
[[-186  -16 -246   12  105  195    6 -170 -112  -73   16  244   34   75
   271  117  -45  -67   12  369  -49 -207   44 -142  370  -40]
 [-199  122  -91  248  -92 -213  -62 -140  109   17  -36   99  -64 -120
    -6 -191  -31 -219 -193  128  -65  -13 -101 -132  -30 -199]
 [-103  260 -146   -8  -94 -163   61  159   82  174  153 -240  300 -206
   283 -244   77 -134   27   64 -242  275 -184   59 -433   42]
 [ 148  270 -446 -136 -119  128  104  277  103  228   84 -111  304 -157
   396  -97  122 -229  -13  -81 -148  207  130  171 -297  -20]
 [  46 -513  350  176  390  312  -30  172 -264 -228  -25  252 -378  295
   175  595 -165  281  400   21  299   66  338  248  125  257]
 [-223  -68    5  265  138 -236  212   17   96  -65  188   45  -69 -173
   216 -224  160  -91   60  -15 -194  -86 -210 -201  258   50]
 [ 261 -221  -83 -278  376  267  231 -495 -169  -95  104  130 -132  214
   121  183   -2  292  328 -260  296 -269  253   53  185   93]
 [-153  182  -52  -43  140 -217 -397 -185  464  -41  -48 -203   25   97
   335 -192  248 -304  -62  -98 -258   96  -96 -203 -388 -107]
 [ 211  652 -309    6 -204 -187  185  313   38  135  490 -216  765 -295
   566 -638  122 -143  -40   89 -522  705  -26  241 -549  398]
 [-108  118 -374  -92  -15  103  -55   45  136  178  -70  -58   56  -15
   248   24  173 -221   25    8  -63  -20   52  -14 -165 -202]
 [ 144  112 -216  -52   42   -1   78 -239   21   21  144   73  122  -71
    94  -69  -27 -146  -55   -8   87  -99   77  -36   34 -260]
 [ 194  -86  -27  -36  221  -32  489   80  -64   94  166  -90  -62 -251
    32 -186  168    7  123 -268  107 -232 -133 -111  157 -111]
 [-268 -139   95  193  235   39  356  275 -352   63  159    0  -27 -144
    58  -28  147  115  281  379   -6 -101 -262 -139  280  -39]
 [ -40 -351  166  258  130  136  278  157 -312    4  -49  200 -374   18
   -59  252 -122  283  280  -77  268   40  154  227   74  196]
 [ 156  400 -336  -95  -81  -92  326  281   27  205  428 -258  566 -263
   510 -452  230  -43  158 -112 -373  482  -35  221 -431  315]
 [-103  348   98   77  -48 -321 -272  154  298   16   86 -302  274 -124
   332 -337   51 -276 -138  102 -369  418 -240  -30 -634   68]
 [-115    1 -103   67  138  -38   64 -111   -6  -38  180   65   77  -22
   220  -39   74  -74   97  139  -64  -58  -42  -99  140  -79]
 [-162  115 -183   97    5  -55  103 -238  -99   42   56  116   32  -72
    14 -169   17  -50  -27  231   -4 -105  -88 -137  118 -163]
 [ 178  320 -258 -181  -82  -91  -12   56  227  162  174 -249  374 -157
   351 -209   69 -233  -41 -166 -177  262    0  121 -518  -47]
 [-131 -228  -55   61  167  381  173   48 -402   25 -197  252 -295  133
    -9  298  -70  228  203  270  237 -180  144   42  266   73]
 [-157   61 -256  -94   35   43  -20   74  137  180  -58 -146   40  -60
   225   22  173 -201   57    7  -69  -58  -76  -61 -179 -217]
 [  91 -313  328  138  288   41   59   77  -64 -129  -53   68 -343   56
    15  214  -94  100  151 -148  222  -59   68   36    7   44]
 [  70  231  -97   77  -68  -21 -126  545  211  119   -6 -174  184 -166
   371  -98   91 -361 -129   24 -230  337    5   87 -420  -31]
 [-196 -280  239  276  303   75  307  263 -338   -1   -9   69 -336   -5
   -40   46  156  259  335  134  124  -48  -96  -44  194  132]
 [-184  -69 -159 -116   35  182 -256  395  373    8 -346  -80 -108  -76
   502  264  -24 -481 -261   95 -237 -262 -123 -221   42 -112]
 [ 124  -14  -90  -41  136   43  114  -47   20  -41  142   50   87 -106
   191   35  -50 -168  -35   45   51 -183   -9 -102  173 -210]
 [ 230   15  -74  -23   87   31  270  -57 -103  128    3    7  -99 -137
  -136  -99   29  -16    7 -169  248 -136   42   -1  -48 -255]
 [-133   41 -164  376   48 -108  -26  130  165  -51   40  199 -138  -25
   219 -169  228 -236  -54   -6 -148   83  108  -97  170  -47]
 [ 145  156 -397 -187  -53  191  -90 -258   37   87    4  101  168   27
   157  125 -106 -216  -98   71  132  -97  222   53  -73 -341]
 [ -82    9 -283   56  -15  129  134  324   18  164  -50   11   -2 -151
   223   49  122 -222   -3   62  -43  -70    8  -22   63 -169]
 [ -41  176  -98   35   24 -109  -97  179  149  144  117 -206  173  -66
   232  -98  192 -200   92  -15 -110  274  -25   69 -447 -163]
 [ -49 -349  131  103   97  214  479  320 -407  125 -123   81 -324 -183
  -118  253 -177  227  190   45  281 -209  -79   97  174   60]
 [ 338   19 -149   35 -107  159  -15  242   78    7  -75  176   29 -207
   112  222 -317 -435 -372   40  179 -138  192   48   96 -407]
 [  78 -279  164    9  149  139  185  -32 -201   -5 -115   81 -281   -8
   -82  260 -230  160  113  -75  307 -166   48   95    8   -3]
 [-109  125 -532 -127  -47  356   10 -246 -196   96  -86  264   93   98
   176  146  -51  -71  -24  377   66 -194  197  -25  233 -187]
 [  62  152 -378  189 -118   28   62  -18   90   68  -44  240  -52 -103
    88 -144   49 -275 -216  -34    7  -34  198  -26  135 -208]
 [ -88  -49  191  174  262  -93   96  -57 -142  -37   72    5 -149   10
   -62 -132  141   69  153  135   83  -31 -125 -150   29 -110]
 [-170   99 -325  -63  -39   34  -30  151  199  184  -70 -135   57  -85
   310   -4  168 -247   10  -19 -151    8  -44  -22 -204 -134]
 [-138   10 -125  111  107  -78  235 -134  -87    6  166   78   23 -109
   110 -165   95   -8   90  108  -46 -117 -115 -136  214  -49]
 [-224  -71  204  149  205   33   54  -67 -323    4  -73   45 -181   53
  -156    8   -3  156  145  395  151  -82 -164 -133   29 -118]
 [  56  -52  -49   72  120   97  123  165  -40  -26   35  102  -18 -123
   165   63  -37 -181  -67  141   33 -173  -17 -115  240 -178]
 [ -97 -463  473  377  145  -28   61   98 -217 -117  -82  178 -479   88
  -110  364 -303  313  271 -111  302  171  128  295 -143  260]
 [ 113  384 -147 -127 -118 -141 -123   78  207   95  146 -244  431 -158
   380 -247  -42 -254 -141   35 -270  338  -79   92 -568   49]
 [-115  115 -226 -130   47   28 -182  -90  174  128  -57 -134   69   32
   206   39  126 -218   28   40  -42  -10  -12  -58 -280 -269]
 [  77    8 -103  -47  197   21  182 -270  -73   10   91   41  -51    8
    28 -117  114   45  124  -73  117 -153   27  -92   77 -116]
 [ 408  760 -195  -19 -132 -411   27    2  214   73  657 -317  835 -208
   489 -802  199 -150   -6 -171 -453  885   58  286 -862  295]
 [-113   97 -276  -25   72  153  -10  -86 -142  106   86   55  130   73
   151   64  108  -30  168  259   45   43  104   33  -48 -194]
 [   9 -220 -144   58   -7  275  270  -50 -278   93 -232  257 -360   18
  -104  234 -188  204   90  -90  307 -155  215  180  112   91]
 [ -77 -189  -32   79  191  181  530  330 -369  132   36   36 -138 -201
    14   14  112  139  222  150  112 -248 -159  -88  351  -19]
 [-317  190 -205   35  -13  -41  -27  149   39  180  -11 -160  120  -53
   254 -168  227 -107   96  209 -241  160 -170  -53 -276   -1]
 [ -81 -191   -7  138   11  159  446  152 -403  180 -146  117 -293 -158
  -215   83 -105  224  133   64  268 -150  -38   87  106    4]
 [  80   48 -210  -60  100   28   20 -280   89  -60   95  124   58  -14
   197  -34  -20 -163  -71   -1   21 -187   73 -119  169 -177]
 [ 164   77 -337 -171  285  151  129 -419  -98  -42  380  115  242  177
   298  -45  237   88  330  -15   61  -17  268   21  153  -74]
 [  58 -243   63  121   85  134  401  273 -242  119  -96   61 -291 -170
   -95  132  -76  115  116 -112  254 -137   -2   87   89  -14]
 [  70  -14 -148   50   78   24  237   76  -18   42   92   62    6 -175
   126  -50   43 -143  -19  -15   37 -153  -18  -82  185 -167]
 [ -20 -476  205   55   19  248    8 -322 -302 -104 -215  315 -433  226
  -107  645 -605  406  225  -95  469  -13  335  429 -121  273]
 [ 153 -534  463  279  144  154   13  365  -99 -186 -200  227 -509   18
    27  585 -454   68   43 -168  344    4  228  273   17  149]
 [-147  116  -21   47   -1 -236 -282   63  466   -9 -100 -181   -7  -98
   320 -125   70 -401 -211 -102 -260   48 -174 -166 -316 -114]
 [ 298 -300   90   66   72  353  398  504 -371  125 -131  123 -262 -183
  -108  381 -253   64   62  -41  424 -133  168  226  110 -124]
 [-380 -166  184  219  331  -45  165 -232 -306  -46   42   71 -275  170
   -58 -101  223  377  424  206   50  -10 -133 -115   98  186]
 [ -43  211 -140    4  -18   12  -63  351   97   92   99 -161  271  -97
   436  -89   89 -198   16  136 -264  305  -32   82 -336   92]
 [ -91 -571  286  203  122  252   50 -140 -346 -156 -150  360 -497  269
   -24  652 -469  473  368  -75  411   75  361  447  -10  411]
 [ -91   60 -203 -152  -22   26 -132   34  232  140 -149 -146   29  -99
   200  101   -8 -320 -127   -1  -31 -144 -100  -93 -222 -314]
 [  67  144 -166  -39  -79 -244 -143   81  556  121  -75 -234    1 -219
   242 -154   99 -483 -254 -412 -144    5  -89  -87 -404 -282]
 [-131  207 -298 -251   50   17 -233 -307  181  135  -24 -181  171  104
   226  -21  139 -153   62   57  -72   15  -21  -54 -385 -234]
 [  -3 -332  128  173   88  225  240  163 -308    9 -163  214 -369   -9
   -68  326 -237  205  143    2  297  -86  134  177  112  113]
 [-122  -19 -303  205  -39   61  385  256 -130  129   79  153  -21 -242
   149  -90  102  -96   23   95  -50 -105  -30  -36  326  -49]
 [-196    0 -239  174   78   83  132  107  -64   26   23  159  -50  -44
   209  -46  160  -99   51  197  -89  -79   11 -114  283  -44]
 [-111   35 -261  -72   12   63  153 -224  -98   46  110   89  135  -82
   157   22  -87  -52   22  209    7 -187  -59  -72  177 -137]
 [-226  191 -140  -75   87  -61 -276 -113  205   55  -11 -165  130   98
   307  -81  181 -170   58  134 -198  130  -75  -90 -355  -85]
 [ -97  103 -155  -75   78  -30 -437  -82  472  -48 -190  -69  -48   94
   375   35   96 -423 -198  -56 -183  -52   19 -178 -216 -194]
 [-155 -475  315  112  213   52  140 -162 -149 -151 -107  152 -434   93
    40  345 -280  315  241 -122  199 -154   -2   95  101  323]]

[-236   95   25  -97   36 -174  155  464  155 -173  224  116  -98    1
  -37  136 -398 -380 -328  188  200  -31 -253  -64  -85  144 -170  -36
  -79 -163 -261] -> 63
[-147  163 -220   74   34 -151   99  328   54  -92   83  117 -126   57
  -22  -56 -256  -72 -237  143  121  -61 -232   26 -159   24  -61  -42
  -79 -193 -111] -> 54
[ 550 -192  -30 -282  271   67   94  151  515 -419  371  -70  316 -101
 -149  303 -284 -443 -108   29  275  149 -325  -73  234   41  261   52
  312 -332 -153] -> 5
[ 349 -237 -335 -349  -63   57 -143  183  166 -147   11  -70  207 -144
 -172  -40  -22  -14 -345  205  -71 -155  -73   71  190  111  149  -74
   -6 -269  -19] -> 18
[ 633 -143 -164 -242  252  128  146  102  493 -321  430 -133  326   -2
  -97   76 -134 -252 -168   53  309  165 -233    1  152   27  292  101
  300 -217  -66] -> 71
[ 300 -108 -434  -79  231   25  -84   21  152 -221   -8  -61  403  -82
 -228  -83    8   -7 -285   95   66  -54 -155  -23  381   37   -1  223
  261 -316    7] -> 50
[-394  274 -211  260 -119  -54  218  211 -174   93  -20   83 -230   46
   18 -254  -56  -47 -297   65   80   83 -186  -86 -188  103 -145  119
  -25 -244 -129] -> 26
[-620  203  483  326 -246   28  344 -325   55  281  170   23 -516  -51
   78 -127   89  -11   24  -25  114  365  -50 -348 -344  -40 -261  -40
   72   35  161] -> 1
[ 557   79 -254 -357   87 -193  124  346  242 -297  243  -79  145   67
    9   -6  -25 -169 -214  146  190   96 -232  -26   88  -58  131  -49
  129  -35 -105] -> 6
[-353  155  363  223 -238    2  176 -299   84  344  167  -26 -525  179
  104 -237  133  228   99   69  101  317  -61 -249 -522  -76 -162 -136
   -5   41  227] -> 62
[ 195  157 -119   50  280 -186   -5    1   20 -209  128  222  -60  238
 -159  -46  -92   49 -285   45  101 -122  -85  104   43 -166 -139  -25
  -99 -428    9] -> 58
[ 722  -34 -179 -166  375  -22    8   20  266 -380  186   -4  383   40
 -218   83   25 -238  -70  -39  201  148 -266  -69  399  -45  132  163
  341 -433  -43] -> 37
[  53 -221 -126 -197  -34 -102 -328  184  114  -64 -217   90  161 -269
 -281   44   -8   48    5  252 -175 -250  -92  -50  258  103 -142 -206
  -72 -125  169] -> 29
[ 670   29 -231 -309  391 -312  -29   54  309 -468  196  -67  242  238
  -64  212 -181 -126 -168   53  237  129 -362 -113  203 -286   95   52
  336 -319 -137] -> 14
[-261  -11  418   84 -117 -126 -121 -127   95  115  -78  236 -288 -197
 -187   47   71   82  233  113 -125  -69   12 -150  -41  -60 -289 -365
 -192  -25  339] -> 22
[ 698  -53 -174 -278  164  123  177  -78  223 -310  360  -64  194   67
 -119  -29   77 -192 -446  -44  163  126  -63   64  252  -47  244  116
  169 -468 -104] -> 10
[-360 -100  553  -10 -260   -3  -75  -65  155  209   71  203 -424 -175
 -141   46   -9   24  115  183 -109  -78   77 -102 -232   72 -246 -445
 -328   -6  278] -> 56
[-298   78  488   94 -290 -104   79 -336   44  161  -14  105 -534 -118
    5   61   95   81  156   -7 -107  194  -49 -276 -255 -202 -112 -355
  -72  -99  231] -> 30
[-362  297  374  480  -25 -120  214 -225   75  136   16  156 -408  -44
   19  -14   22  -10  461 -115  122  367 -290 -348 -290 -174 -136 -116
  163  -68  216] -> 23
[ 285   79 -208  -30  366 -265    4   87  305 -342  183   72  102  148
  -73  125 -278   10  -93   94  215  -35 -275    8   34 -259   -2  -42
  136 -174   17] -> 48
[-271  451 -175  672   18  -36  201  -44 -218  243 -165  159 -196   45
  -31 -478  289  203  318  -89   96  264 -238 -174 -174  -10 -165  158
  149 -108  237] -> 19
[-289   -5  186  -65 -304 -165  -40  -27   70  144 -104   31 -302 -203
  -28  -34   84  136   58  186 -132    5  -33 -205 -134  -65 -185 -330
 -104  137  230] -> 61
[ 253 -180 -365   33    3  268   70  -69  249 -175   73   80  218 -484
 -236 -100   59   77 -208   21  -93 -240  100  248  300  -16  289 -115
  -54 -196  260] -> 39
[ 168 -216 -312 -211 -167   89 -130  202  119  -83 -114   36  160 -396
 -218  -71   49   29 -194  189 -186 -256    3  111  238  121  128 -194
 -120 -144  133] -> 43
[-312  223 -229  298 -126   37  212  156  -40  160   70   51 -255   73
   50 -313  -65   93 -184   92  111   72 -165   -2 -351   85  -15   40
  -61 -146  -10] -> 33
[-271 -141  106 -163 -222 -156  -86 -120  257   66    8  -51 -267 -132
    7   71 -125  237  -90  255  -81  -74  -36 -136 -229 -171  -95 -344
  -78  144  215] -> 2
[-401   55  472  164 -324   44   98   37  115  310   41  118 -348 -271
  -69 -142  183  -37  344  130  -17  154  -22 -235 -216  177 -236 -286
 -127  219  316] -> 70
[-132  108  192   95 -267 -115   36 -332  -28  153 -113   69 -390 -125
  -10 -126  275  271  116   13 -158  118   10 -190 -142 -246  -82 -294
  -49  -29  322] -> 46
[  83 -209 -219 -253  -73 -123 -254   69  182  -73 -143  -36  112 -204
 -166    8  -18  192 -111  268 -142 -203  -71  -33  140  -42  -50 -217
  -16  -10  182] -> 8
[ 609  -61 -307 -125  246  172  204 -107  280 -336  304  -83  345  -83
 -154  -51   67 -156 -353  -65  191  112  -92   52  359  -51  256  215
  295 -377  -22] -> 17
[ 826  219 -386   28  433  -43  174 -168   91 -329  209   15  356  179
 -158 -260  346   37 -180 -132  226  173 -100   38  415 -216   76  284
  335 -342  105] -> 34
[ 207 -215 -325 -371 -195   22  -70  218   95 -209  -84  -16  135 -373
 -162   75  -61 -124 -411  163 -181 -213  -52   63  279   73  184 -169
  -67 -286  -66] -> 45
[ 733 -133 -244 -185  222  217  116 -146  324 -263  367  -77  270   44
 -157  -86   84  -40 -327  -19  172   72  -36  137  215  -46  312  102
  176 -398   42] -> 42
[ 113 -255  -86 -169 -163  254 -192   39    1  108    9  129   17 -144
 -307 -241  159  114 -382  211 -191 -321  224  218  132  271  -55 -156
 -347 -368  161] -> 32
[ 259   31 -172  -20  177   41   16  200  -54 -195  -59   98  373 -191
 -320  -84  176 -367 -175  -14   52   54 -163 -126  572  256 -166  280
  215 -443  -86] -> 35
[  53 -261   16 -215 -139   57 -187   86  247    9   27   79   -6 -263
 -215   -6  -18  102  -82  255 -131 -259   69   90   44   92  -10 -339
 -228  -33  246] -> 40
